Here is a tiny trained network, its code and every weight. The questions are about switching its units off for an input and a target symbol, where a switched-off unit gives its printed mean instead of its output.

import numpy as np


def w(rows, s, z=0):
    codes = np.array(rows[::2]) - 128.0
    scale = np.full(codes.shape[1], s)
    scale[-1] = z or s
    return codes * scale


def softmax(a):
    e = np.exp(a - a.max(-1, keepdims=True))
    return e / e.sum(-1, keepdims=True)


def log_softmax(a):
    a = a - a.max(-1, keepdims=True)
    return a - np.log(np.exp(a).sum(-1, keepdims=True))


def net(x, mask):
    ids = ['βγδεζθλμξστψω'.index(c) for c in x.split()]
    T = len(ids)
    res = E[ids] + P[:T]
    u = 0
    for l in range(3):
        r = res
        for j in range(3):
            rows = slice(3 * j, 3 * j + 3)
            q, k, v = (r @ M[l][rows].T for M in (Q, K, V))
            z = softmax(np.where(np.tri(T) > 0, q @ k.T / 3**0.5, -1e9)) @ v
            o = O[l][rows]
            res = res + np.where(mask[u + j], z, o[:, -1]) @ o[:, :-1]
        u += 3
    return log_softmax(res[-1] @ U[:, :-1].T + U[:, -1])


Q, K, V, O = {}, {}, {}, {}
E = w([
[142,115,106],'β',
[145,111,107],'γ',
[143,113,108],'δ',
[19,91,186],'ε',
[125,137,226],'ζ',
[150,122,93],'θ',
[124,135,218],'λ',
[135,140,72],'μ',
[151,124,96],'ξ',
[255,102,167],'σ',
[26,103,6],'τ',
[119,170,27],'ψ',
[78,128,158],'ω',
],0.015)
P = w([
[209,86,247],'0',
[218,35,178],'1',
[211,3,131],'2',
[185,29,119],'3',
[166,57,115],'4',
[155,74,104],'5',
[149,94,99],'6',
[147,111,103],'7',
[137,127,93],'8',
[139,148,105],'9',
[129,145,111],'10',
[127,150,124],'11',
],0.0052)
Q[0] = w([
[132,129,220],'L0H1',
[138,159,153],'L0H1',
[104,121,89],'L0H1',
[4,101,135],'L0H2',
[166,106,111],'L0H2',
[78,142,166],'L0H2',
[105,215,141],'L0H3',
[151,102,116],'L0H3',
[140,104,92],'L0H3',
],0.019)
K[0] = w([
[154,61,148],'L0H1',
[118,69,159],'L0H1',
[143,210,102],'L0H1',
[96,1,147],'L0H2',
[143,163,52],'L0H2',
[138,82,164],'L0H2',
[90,159,175],'L0H3',
[149,152,86],'L0H3',
[169,141,122],'L0H3',
],0.017)
V[0] = w([
[2,155,175],'L0H1',
[171,175,48],'L0H1',
[103,163,68],'L0H1',
[160,89,74],'L0H2',
[30,126,29],'L0H2',
[128,68,196],'L0H2',
[144,185,99],'L0H3',
[199,142,25],'L0H3',
[230,129,109],'L0H3',
],0.0087)
O[0] = w([
[167,112,137,74],'L0H1',
[152,60,172,26],'L0H1',
[136,2,67,34],'L0H1',
[134,88,96,139],'L0H2',
[119,122,160,143],'L0H2',
[81,214,214,255],'L0H2',
[170,93,141,21],'L0H3',
[127,196,191,64],'L0H3',
[105,190,151,166],'L0H3',
],0.0073,0.0032)
Q[1] = w([
[85,113,117],'L1H1',
[213,86,253],'L1H1',
[89,206,116],'L1H1',
[173,108,188],'L1H2',
[135,65,85],'L1H2',
[47,106,94],'L1H2',
[149,173,42],'L1H3',
[127,116,202],'L1H3',
[116,131,215],'L1H3',
],0.011)
K[1] = w([
[102,148,195],'L1H1',
[186,153,114],'L1H1',
[143,162,158],'L1H1',
[2,105,254],'L1H2',
[134,57,87],'L1H2',
[166,82,130],'L1H2',
[93,81,187],'L1H3',
[170,160,127],'L1H3',
[211,165,49],'L1H3',
],0.011)
V[1] = w([
[91,119,81],'L1H1',
[105,218,57],'L1H1',
[50,89,174],'L1H1',
[1,118,150],'L1H2',
[58,173,105],'L1H2',
[69,179,100],'L1H2',
[58,129,112],'L1H3',
[51,110,176],'L1H3',
[121,134,133],'L1H3',
],0.0096)
O[1] = w([
[112,56,111,91],'L1H1',
[141,102,95,143],'L1H1',
[95,135,69,253],'L1H1',
[109,159,175,210],'L1H2',
[137,65,118,183],'L1H2',
[98,2,184,177],'L1H2',
[121,114,180,129],'L1H3',
[165,157,197,191],'L1H3',
[114,107,143,144],'L1H3',
],0.0073,0.0044)
Q[2] = w([
[52,184,132],'L2H1',
[122,65,14],'L2H1',
[74,86,237],'L2H1',
[143,242,227],'L2H2',
[141,74,99],'L2H2',
[158,164,168],'L2H2',
[255,153,63],'L2H3',
[81,76,18],'L2H3',
[181,106,127],'L2H3',
],0.0096)
K[2] = w([
[176,151,99],'L2H1',
[116,66,199],'L2H1',
[169,153,101],'L2H1',
[231,175,128],'L2H2',
[142,172,216],'L2H2',
[239,112,150],'L2H2',
[249,127,67],'L2H3',
[85,110,8],'L2H3',
[178,104,143],'L2H3',
],0.014)
V[2] = w([
[80,171,177],'L2H1',
[230,49,127],'L2H1',
[189,125,121],'L2H1',
[81,195,132],'L2H2',
[69,118,246],'L2H2',
[179,193,123],'L2H2',
[161,178,175],'L2H3',
[8,99,134],'L2H3',
[18,185,76],'L2H3',
],0.011)
O[2] = w([
[152,161,132,190],'L2H1',
[107,127,80,86],'L2H1',
[57,68,2,122],'L2H1',
[169,58,136,184],'L2H2',
[72,116,51,245],'L2H2',
[142,193,162,134],'L2H2',
[106,117,91,157],'L2H3',
[139,171,192,208],'L2H3',
[128,62,181,180],'L2H3',
],0.0071,0.011)
U = w([
[99,157,134,10],'β',
[98,161,132,26],'γ',
[109,155,133,112],'δ',
[156,197,248,162],'ε',
[101,155,143,4],'ζ',
[132,144,150,143],'θ',
[109,153,144,7],'λ',
[137,123,135,165],'μ',
[132,147,148,147],'ξ',
[39,255,46,164],'σ',
[51,54,120,167],'τ',
[180,40,86,236],'ψ',
[50,187,167,140],'ω',
],0.0095,0.0038)

Each question gives the input, a string of symbols that net reads in full, and the target symbol t.
The units are the heads (3 rows each of Q, K, V and O). Each row of codes is followed by its name. A weight is (code - 128) times the scale printed after its matrix; where a second scale follows, it is the last column's (O and U).
mask holds one flag per head, layer by layer. A switched-off head (its flag False) gives its mean, the last column of its rows in O, instead of its output. The means were averaged over made-up inputs and are rounded, as every weight is.
A unit's drop is (log p(t) with every unit on - log p(t) with that unit switched off) / (log p(t) with every unit on - log p(t) with every unit switched off).
The circuit of an input: a set's keep is (log p(t) with only the set's units on - log p(t) with every unit switched off) / (log p(t) with every unit on - log p(t) with every unit switched off). Starting from all 9 units, units are removed one at a time, each time the one whose removal leaves the highest keep (on an exact tie, the one counted first), for as long as the keep stays at least 0.8.
units of the circuit, in order: the units of the circuit, biggest drop first
most important unit: the unit with the biggest drop
heads that matter: for each layer, one digit per head in row order, 1 if its drop is at least 0.15 and else 0, layers parted by /
drop when u is switched off: that unit's drop, to one decimal
input β δ σ ψ ε, target ε: units of the circuit, in order -> [L2H2 L2H3]
input σ θ ε ε ξ τ β ψ ε, target τ: heads that matter -> 001 / 111 / 110
input ω ε δ ψ δ, target ψ: units of the circuit, in order -> [L0H2]
input σ ε ε ε γ ψ δ ψ ψ ε γ, target ψ: units of the circuit, in order -> [L0H2 L0H1]
input ψ σ ε, target ε: units of the circuit, in order -> [L2H2 L0H2]
input ψ σ ε ε δ δ ε σ σ θ, target σ: heads that matter -> 001 / 101 / 001
input τ ε ε σ β σ λ ε ε ε, target τ: heads that matter -> 001 / 101 / 111
input ε β σ, target σ: units of the circuit, in order -> [L2H3 L2H2]
input σ ε λ σ δ ω ε σ δ γ ψ θ, target ψ: heads that matter -> 110 / 100 / 001
input ε ψ ε ε β, target ε: heads that matter -> 001 / 111 / 101
input ε θ ε σ ξ δ γ ψ β, target ψ: units of the circuit, in order -> [L0H1 L0H2]
input σ τ ξ τ δ ε ε σ ψ, target ψ: heads that matter -> 110 / 000 / 010
input τ ψ ε ζ ε ε ε ξ σ ξ, target σ: heads that matter -> 011 / 111 / 011
input σ β σ β σ ε γ, target σ: units of the circuit, in order -> [L1H1 L2H3]
input σ ε ε γ β, target ε: units of the circuit, in order -> [L2H2 L1H2]
input δ ψ σ ε ε ψ γ, target ψ: units of the circuit, in order -> [L0H2]
input β β ε σ δ σ δ β, target σ: units of the circuit, in order -> [L2H3 L0H3]
input σ δ ε ω λ τ, target τ: units of the circuit, in order -> [L0H1 L2H2]
input ε ε δ ξ, target ε: heads that matter -> 001 / 000 / 000
input ω ζ ε ε γ ε δ, target ε: most important unit -> L2H1
input ε σ β, target σ: heads that matter -> 000 / 100 / 001
input ε σ ε ω ψ λ β, target ψ: heads that matter -> 110 / 100 / 011
input ε ε ε ε ε ε δ, target ε: heads that matter -> 000 / 000 / 101
input ε σ γ δ, target σ: heads that matter -> 000 / 100 / 001
input σ σ ε ξ, target σ: drop when L2H1 is switched off -> 0.1
input θ σ σ σ ξ θ, target σ: drop when L2H1 is switched off -> 0.2
input δ σ λ γ, target σ: most important unit -> L2H3
input σ ψ ε ε ε ξ τ, target τ: drop when L1H3 is switched off -> 0.7
